Below are the code and all the weights of a small trained network. Each question names an input and a target symbol and asks about switching units off, where a switched-off unit gives its printed mean instead of its output.

import numpy as np


def w(rows, s, z=0):
    codes = np.array(rows[::2]) - 128.0
    scale = np.full(codes.shape[1], s)
    scale[-1] = z or s
    return codes * scale


def norm(h):
    return h / np.sqrt((h * h).mean(-1, keepdims=True) + 1e-5)


def f(y):
    return y / 2 * (1 + np.tanh(0.7978845608 * (y + 0.044715 * y**3)))


def softmax(a):
    e = np.exp(a - a.max(-1, keepdims=True))
    return e / e.sum(-1, keepdims=True)


def log_softmax(a):
    a = a - a.max(-1, keepdims=True)
    return a - np.log(np.exp(a).sum(-1, keepdims=True))


def net(x, mask):
    ids = ['ΔΛΠβεζηστφψ'.index(c) for c in x.split()]
    T = len(ids)
    res = E[ids] + P[:T]
    u = 0
    for l in range(2):
        q, k, v = (norm(res) @ M[l].T for M in (Q, K, V))
        z = softmax(np.where(np.tri(T) > 0, q @ k.T / 2**0.5, -1e9)) @ v
        res = res + np.where(mask[u], z, O[l][:, -1]) @ O[l][:, :-1]
        u += 1
        y = f(norm(res) @ A[l][:, :-1].T + A[l][:, -1])
        res = res + np.where(mask[u : u + 8], y, B[l][:, -1]) @ B[l][:, :-1]
        u += 8
    return log_softmax(norm(res)[-1] @ U[:, :-1].T + U[:, -1])


Q, K, V, O, A, B = {}, {}, {}, {}, {}, {}
E = w([
[110,104,202,107],'Δ',
[141,93,131,171],'Λ',
[73,136,191,169],'Π',
[197,191,21,1],'β',
[151,74,129,141],'ε',
[171,71,136,76],'ζ',
[152,190,166,148],'η',
[146,139,139,70],'σ',
[155,169,155,127],'τ',
[109,238,239,121],'φ',
[88,141,60,206],'ψ',
],0.024)
P = w([
[11,105,107,130],'0',
[135,138,136,165],'1',
[138,139,136,166],'2',
[139,135,136,166],'3',
[141,135,135,161],'4',
[141,136,137,163],'5',
[142,133,136,163],'6',
[140,131,135,159],'7',
[143,129,135,160],'8',
[143,130,134,159],'9',
],0.012)
Q[0] = w([
[200,48,134,219],'L0H1',
[2,118,105,87],'L0H1',
],0.017)
K[0] = w([
[63,105,111,116],'L0H1',
[250,127,147,219],'L0H1',
],0.016)
V[0] = w([
[11,254,83,67],'L0H1',
[110,36,154,80],'L0H1',
],0.0059)
O[0] = w([
[247,122,145,171,238],'L0H1',
[180,74,2,144,253],'L0H1',
],0.009,0.0013)
A[0] = w([
[118,96,157,129,126],'L0N1',
[151,248,145,108,103],'L0N2',
[138,193,96,89,101],'L0N3',
[169,110,129,83,138],'L0N4',
[129,85,137,151,125],'L0N5',
[113,157,196,145,187],'L0N6',
[111,124,116,86,148],'L0N7',
[142,180,20,163,2],'L0N8',
],0.017,0.0075)
B[0] = w([
[119,209,138,88,152],'L0N1',
[143,126,138,180,254],'L0N2',
[61,221,124,96,167],'L0N3',
[75,162,117,229,192],'L0N4',
[120,203,150,117,215],'L0N5',
[86,56,79,56,246],'L0N6',
[159,176,124,122,131],'L0N7',
[110,4,81,79,144],'L0N8',
],0.011,0.0054)
Q[1] = w([
[172,7,192,96],'L1H1',
[153,96,141,242],'L1H1',
],0.014)
K[1] = w([
[95,9,159,92],'L1H1',
[144,53,120,208],'L1H1',
],0.011)
V[1] = w([
[116,72,174,115],'L1H1',
[251,126,54,2],'L1H1',
],0.0062)
O[1] = w([
[125,150,71,5,112],'L1H1',
[138,40,128,95,2],'L1H1',
],0.014,0.0069)
A[1] = w([
[148,123,114,138,93],'L1N1',
[153,132,136,142,140],'L1N2',
[5,152,206,143,32],'L1N3',
[189,177,134,64,162],'L1N4',
[192,61,139,112,138],'L1N5',
[153,88,134,169,122],'L1N6',
[125,132,232,147,74],'L1N7',
[195,161,109,150,2],'L1N8',
],0.015,0.007)
B[1] = w([
[95,87,166,102,121],'L1N1',
[47,153,102,102,184],'L1N2',
[190,71,179,186,253],'L1N3',
[127,174,27,138,152],'L1N4',
[206,205,171,125,152],'L1N5',
[63,76,92,43,181],'L1N6',
[119,107,126,2,177],'L1N7',
[105,30,199,133,162],'L1N8',
],0.01,0.0048)
U = w([
[125,56,105,150,82],'Δ',
[92,196,147,203,139],'Λ',
[5,53,209,131,51],'Π',
[161,141,251,63,93],'β',
[12,71,28,151,38],'ε',
[169,72,67,103,202],'ζ',
[122,205,7,72,109],'η',
[255,65,158,173,28],'σ',
[226,174,125,64,117],'τ',
[146,130,156,51,234],'φ',
[38,152,128,18,252],'ψ',
],0.013,0.0036)

Each question gives the input, a string of symbols that net reads in full, and the target symbol t.
The units are the heads (2 rows each of Q, K, V and O) and the neurons (one row each of A and B). Each row of codes is followed by its name. A weight is (code - 128) times the scale printed after its matrix; where a second scale follows, it is the last column's (O, A, B and U).
mask holds one flag per unit, layer by layer, with each layer's heads first. A switched-off unit (its flag False) gives its mean, the last column of its rows in O or B, instead of its output. The means were averaged over made-up inputs and are rounded, as every weight is.
A unit's drop is (log p(t) with every unit on - log p(t) with that unit switched off) / (log p(t) with every unit on - log p(t) with every unit switched off).
The circuit of an input: a set's keep is (log p(t) with only the set's units on - log p(t) with every unit switched off) / (log p(t) with every unit on - log p(t) with every unit switched off). Starting from the 12 units with the biggest drops (on a tie, the unit counted first), units are removed one at a time, each time the one whose removal leaves the highest keep (on an exact tie, the one counted first), for as long as the keep stays at least 0.8.
units of the circuit, in order: the units of the circuit, biggest drop first
unit that matters most: the unit with the biggest drop
k most important neurons: the k neurons with the biggest drops, biggest first
k most important neurons of layer l: the k neurons of layer l with the biggest drops, biggest first
input Π σ σ η, target Π: 2 most important neurons of layer 1 -> [L1N6; L1N8]
input η Λ σ Λ η, target η: unit that matters most -> L1N4
input σ β η η β Λ η ε τ, target σ: units of the circuit, in order -> [L0H1; L1H1]
input σ Λ η, target σ: units of the circuit, in order -> [L0H1; L1H1]
input β Δ Λ Δ σ Λ σ Λ Λ Λ, target β: 3 most important neurons -> [L0N4; L1N5; L0N3]
input Π τ Λ Λ Π ζ Λ ψ Λ, target Π: 4 most important neurons of layer 1 -> [L1N6; L1N8; L1N3; L1N2]
input η Π σ σ η, target η: 3 most important neurons -> [L0N6; L1N4; L0N4]
input τ ζ Π Λ η ζ Λ Λ ε, target τ: units of the circuit, in order -> [L0H1; L1H1; L0N2; L0N6]
input ζ Π Λ Λ σ η, target ζ: 2 most important neurons -> [L0N8; L0N4]
input η η η Λ σ τ, target η: units of the circuit, in order -> [L1N4; L0N6]
input ψ Λ Λ η ε, target ψ: 2 most important neurons -> [L1N3; L1N7]
input ψ Λ β Λ σ Λ Λ σ Λ η, target ψ: 3 most important neurons -> [L0N4; L0N6; L0N2]
input β Π σ Λ Π η η Π τ, target β: 3 most important neurons of layer 1 -> [L1N8; L1N5; L1N3]
input Π σ Π σ Λ ψ Λ Λ η, target Π: 2 most important neurons of layer 1 -> [L1N8; L1N6]
input Π η Λ σ Λ η Λ Λ ζ, target Π: unit that matters most -> L0N4
input η σ β τ σ Δ Λ Λ Λ, target η: 4 most important neurons -> [L0N2; L1N4; L0N6; L0N4]
input Λ ψ Λ Π φ, target β: 4 most important neurons of layer 0 -> [L0N2; L0N6; L0N4; L0N5]
input Π σ σ Λ ε, target Π: 3 most important neurons -> [L0N3; L1N8; L1N6]
input τ Λ σ τ, target τ: 2 most important neurons -> [L1N5; L0N6]
input Λ Λ φ σ σ ζ ζ, target Λ: unit that matters most -> L0N4
input η Λ τ, target η: 2 most important neurons -> [L1N4; L0N6]
input η η Π Λ σ Λ Λ Λ, target η: 2 most important neurons -> [L0N2; L0N6]
input Λ Λ σ Π τ Λ Λ Π ζ Π, target Π: 2 most important neurons -> [L0N6; L1N3]
input Π η τ Λ Λ Π ζ Λ, target Π: 4 most important neurons of layer 1 -> [L1N6; L1N3; L1N2; L1N8]
